Below is a small trained network, with its code and all its weights. Each question gives an input and a class and asks what happens when units are switched off, that is, made to give their printed mean instead of their output.

import numpy as np


def w(rows, s, z=0):
    codes = np.array(rows[::2]) - 128.0
    scale = np.full(codes.shape[1], s)
    scale[-1] = z or s
    return codes * scale


def f(y):
    return y / 2 * (1 + np.tanh(0.7978845608 * (y + 0.044715 * y**3)))


def log_softmax(a):
    a = a - a.max(-1, keepdims=True)
    return a - np.log(np.exp(a).sum(-1, keepdims=True))


def net(x, mask):
    res = np.array(x, float).reshape(1, 3) / 4 @ E
    y = f(res @ A[0][:, :-1].T + A[0][:, -1])
    res = res + np.where(mask, y, B[0][:, -1]) @ B[0][:, :-1]
    return log_softmax(res[-1] @ U[:, :-1].T + U[:, -1])


A, B = {}, {}
E = w([
[104,88,128,132,117,136,187],'x0',
[36,173,84,71,5,25,151],'x1',
[197,214,212,214,224,48,193],'x2',
],0.014)
A[0] = w([
[197,79,87,168,184,198,110,254],'n1',
[119,10,95,47,87,215,83,252],'n2',
[99,171,147,135,55,51,133,186],'n3',
[75,188,196,179,159,63,181,141],'n4',
[133,175,116,106,130,181,62,202],'n5',
[210,40,110,143,205,160,93,232],'n6',
[104,196,181,178,96,32,195,99],'n7',
[58,225,156,47,72,44,162,148],'n8',
[175,118,183,169,251,190,171,201],'n9',
[172,209,173,160,199,24,187,162],'n10',
[169,132,71,106,208,220,200,186],'n11',
[57,94,79,5,105,82,62,226],'n12',
],0.012,0.0063)
B[0] = w([
[154,157,250,55,104,160,63,209],'n1',
[79,102,198,46,33,178,73,224],'n2',
[100,163,92,161,87,71,32,199],'n3',
[197,164,182,210,162,96,147,211],'n4',
[66,63,196,32,54,200,108,154],'n5',
[195,168,209,63,209,223,100,211],'n6',
[198,124,106,211,91,48,87,213],'n7',
[205,70,79,214,71,38,77,226],'n8',
[154,191,194,75,200,131,178,245],'n9',
[189,174,177,201,229,56,158,255],'n10',
[144,193,225,98,144,178,60,186],'n11',
[81,69,38,83,64,83,48,216],'n12',
],0.012,0.03)
U = w([
[110,49,237,88,58,252,29,254],'0',
[15,123,112,152,102,68,174,2],'1',
[78,163,35,50,95,83,168,2],'2',
[41,43,23,71,51,62,55,254],'3',
[180,174,208,194,217,173,147,254],'4',
[109,47,89,95,64,164,175,2],'5',
[156,72,76,124,161,204,176,2],'6',
[178,153,102,251,105,48,117,104],'7',
],0.012,0.0063)

Each question gives the input, the list of numbers given to net, and the class t.
The units are the neurons (one row each of A and B). Each row of codes is followed by its name. A weight is (code - 128) times the scale printed after its matrix; where a second scale follows, it is the last column's (A, B and U).
mask holds one flag per neuron, in row order. A switched-off neuron (its flag False) gives its mean, the last column of its row in B, instead of its output. The means were averaged over made-up inputs and are rounded, as every weight is.
A unit's drop is (log p(t) with every unit on - log p(t) with that unit switched off) / (log p(t) with every unit on - log p(t) with every unit switched off).
The circuit of an input: a set's keep is (log p(t) with only the set's units on - log p(t) with every unit switched off) / (log p(t) with every unit on - log p(t) with every unit switched off). Starting from all 12 units, units are removed one at a time, each time the one whose removal leaves the highest keep (on an exact tie, the one counted first), for as long as the keep stays at least 0.8.
units of the circuit, in order: the units of the circuit, biggest drop first
top k neurons: the k neurons with the biggest drops, biggest first
drop of u: that unit's drop, to one decimal
input [1,2,-6], class 3: units of the circuit, in order	n12
input [-7,-3,0], class 0: top 2 neurons	n10, n5
input [-7,1,7], class 7: top 2 neurons	n7, n6
input [8,1,-4], class 3: top 3 neurons	n6, n1, n12
input [1,-8,0], class 0: top 2 neurons	n10, n1
input [8,1,0], class 3: top 2 neurons	n10, n6
input [5,-6,0], class 0: top 3 neurons	n10, n1, n4
input [4,-4,0], class 0: top 2 neurons	n10, n4
input [6,1,6], class 7: drop of n6	0.6
input [0,3,-8], class 3: drop of n12	0.4
input [-3,2,2], class 7: drop of n1	0.0
